Below is a small trained network, with its code and all its weights. Each question gives an input and a target symbol and asks what happens when units are switched off, that is, made to give their printed mean instead of their output.

import numpy as np


def w(rows, s, z=0):
    codes = np.array(rows[::2]) - 128.0
    scale = np.full(codes.shape[1], s)
    scale[-1] = z or s
    return codes * scale


def norm(h):
    return h / np.sqrt((h * h).mean(-1, keepdims=True) + 1e-5)


def softmax(a):
    e = np.exp(a - a.max(-1, keepdims=True))
    return e / e.sum(-1, keepdims=True)


def log_softmax(a):
    a = a - a.max(-1, keepdims=True)
    return a - np.log(np.exp(a).sum(-1, keepdims=True))


def net(x, mask):
    ids = ['Ξαβδζηθλμπστφψω'.index(c) for c in x.split()]
    T = len(ids)
    res = E[ids] + P[:T]
    u = 0
    for l in range(2):
        r = norm(res)
        for j in range(3):
            rows = slice(3 * j, 3 * j + 3)
            q, k, v = (r @ M[l][rows].T for M in (Q, K, V))
            z = softmax(np.where(np.tri(T) > 0, q @ k.T / 3**0.5, -1e9)) @ v
            o = O[l][rows]
            res = res + np.where(mask[u + j], z, o[:, -1]) @ o[:, :-1]
        u += 3
    return log_softmax(norm(res)[-1] @ U[:, :-1].T + U[:, -1])


Q, K, V, O = {}, {}, {}, {}
E = w([
[98,131,116],'Ξ',
[85,134,91],'α',
[4,110,89],'β',
[134,111,76],'δ',
[101,87,135],'ζ',
[81,21,134],'η',
[149,202,120],'θ',
[182,153,119],'λ',
[137,94,187],'μ',
[76,158,107],'π',
[141,78,66],'σ',
[127,86,202],'τ',
[124,78,173],'φ',
[124,152,190],'ψ',
[201,35,98],'ω',
],0.021)
P = w([
[25,114,172],'0',
[114,79,120],'1',
[10,78,229],'2',
[52,74,177],'3',
[255,146,159],'4',
[125,106,193],'5',
[119,103,186],'6',
[99,115,162],'7',
],0.0061)
Q[0] = w([
[163,166,105],'L0H0',
[97,28,145],'L0H0',
[170,147,85],'L0H0',
[114,29,110],'L0H1',
[100,161,158],'L0H1',
[173,151,136],'L0H1',
[67,181,210],'L0H2',
[102,153,126],'L0H2',
[39,139,247],'L0H2',
],0.011)
K[0] = w([
[49,94,147],'L0H0',
[184,148,112],'L0H0',
[90,138,90],'L0H0',
[162,160,197],'L0H1',
[119,68,132],'L0H1',
[110,147,82],'L0H1',
[5,185,127],'L0H2',
[134,176,116],'L0H2',
[97,186,51],'L0H2',
],0.011)
V[0] = w([
[95,144,218],'L0H0',
[169,47,59],'L0H0',
[161,134,103],'L0H0',
[157,108,173],'L0H1',
[32,202,141],'L0H1',
[128,161,84],'L0H1',
[168,86,132],'L0H2',
[114,156,80],'L0H2',
[11,136,158],'L0H2',
],0.012)
O[0] = w([
[203,89,178,134],'L0H0',
[16,142,246,155],'L0H0',
[37,171,146,103],'L0H0',
[223,74,180,119],'L0H1',
[160,165,5,177],'L0H1',
[1,104,102,101],'L0H1',
[89,146,118,103],'L0H2',
[102,158,26,141],'L0H2',
[250,116,104,254],'L0H2',
],0.0081,0.0088)
Q[1] = w([
[87,66,136],'L1H0',
[102,115,109],'L1H0',
[138,117,139],'L1H0',
[247,58,129],'L1H1',
[123,143,252],'L1H1',
[86,118,132],'L1H1',
[55,82,130],'L1H2',
[102,32,58],'L1H2',
[103,112,70],'L1H2',
],0.012)
K[1] = w([
[162,185,129],'L1H0',
[108,90,81],'L1H0',
[142,136,112],'L1H0',
[88,2,193],'L1H1',
[67,173,37],'L1H1',
[167,236,95],'L1H1',
[131,166,48],'L1H2',
[152,127,150],'L1H2',
[125,173,138],'L1H2',
],0.009)
V[1] = w([
[92,220,110],'L1H0',
[107,63,146],'L1H0',
[155,203,189],'L1H0',
[130,185,108],'L1H1',
[107,77,135],'L1H1',
[132,212,122],'L1H1',
[176,249,171],'L1H2',
[145,163,170],'L1H2',
[117,60,49],'L1H2',
],0.015)
O[1] = w([
[181,58,20,40],'L1H0',
[58,185,202,123],'L1H0',
[189,5,42,32],'L1H0',
[62,76,105,79],'L1H1',
[173,200,103,157],'L1H1',
[186,60,31,40],'L1H1',
[217,48,1,52],'L1H2',
[67,199,146,77],'L1H2',
[62,195,235,253],'L1H2',
],0.0094,0.0048)
U = w([
[30,180,102,135],'Ξ',
[63,163,148,113],'α',
[60,93,237,160],'β',
[200,122,45,169],'δ',
[148,139,54,140],'ζ',
[111,189,193,65],'η',
[179,114,177,84],'θ',
[158,136,198,154],'λ',
[120,119,138,2],'μ',
[185,104,183,161],'π',
[149,181,57,119],'σ',
[213,109,116,220],'τ',
[87,185,104,84],'φ',
[126,239,9,111],'ψ',
[128,114,101,155],'ω',
],0.011,0.0082)

Each question gives the input, a string of symbols that net reads in full, and the target symbol t.
The units are the heads (3 rows each of Q, K, V and O). Each row of codes is followed by its name. A weight is (code - 128) times the scale printed after its matrix; where a second scale follows, it is the last column's (O and U).
mask holds one flag per head, layer by layer. A switched-off head (its flag False) gives its mean, the last column of its rows in O, instead of its output. The means were averaged over made-up inputs and are rounded, as every weight is.
A unit's drop is (log p(t) with every unit on - log p(t) with that unit switched off) / (log p(t) with every unit on - log p(t) with every unit switched off).
The circuit of an input: a set's keep is (log p(t) with only the set's units on - log p(t) with every unit switched off) / (log p(t) with every unit on - log p(t) with every unit switched off). Starting from all 6 units, units are removed one at a time, each time the one whose removal leaves the highest keep (on an exact tie, the one counted first), for as long as the keep stays at least 0.8.
circuit, biggest first: the units of the circuit, biggest drop first
most important unit: the unit with the biggest drop
heads that matter: for each layer, one digit per head in row order, 1 if its drop is at least 0.15 and else 0, layers parted by /
drop of u: that unit's drop, to one decimal
input τ ω α δ, target β: most important unit => L0H2
input Ξ ω φ θ β ζ ω σ, target β: heads that matter => 001 / 000
input Ξ Ξ α π Ξ Ξ α, target ψ: heads that matter => 110 / 000
input α Ξ δ, target Ξ: circuit, biggest first => (L0H1; L1H2; L1H1; L1H0)
input Ξ δ ω δ Ξ, target β: circuit, biggest first => (L0H2; L1H1)
input ψ δ ω ω Ξ, target β: circuit, biggest first => (L0H2; L0H1)
input Ξ Ξ ψ ζ, target τ: heads that matter => 000 / 000
input π Ξ ψ δ, target τ: circuit, biggest first => (L0H1; L1H1)
input δ δ Ξ, target Ξ: circuit, biggest first => (L0H0; L1H0; L1H1)
input δ Ξ α α, target ψ: heads that matter => 111 / 100
input α μ ω δ, target β: circuit, biggest first => (L0H2; L0H1)
input β δ ζ Ξ δ Ξ δ, target Ξ: drop of L1H1 => 0.1
input ω ζ Ξ σ ω, target β: drop of L0H0 => 0.1
input Ξ δ σ Ξ ψ τ, target τ: most important unit => L0H0
input θ ψ σ, target τ: drop of L0H0 => 0.1
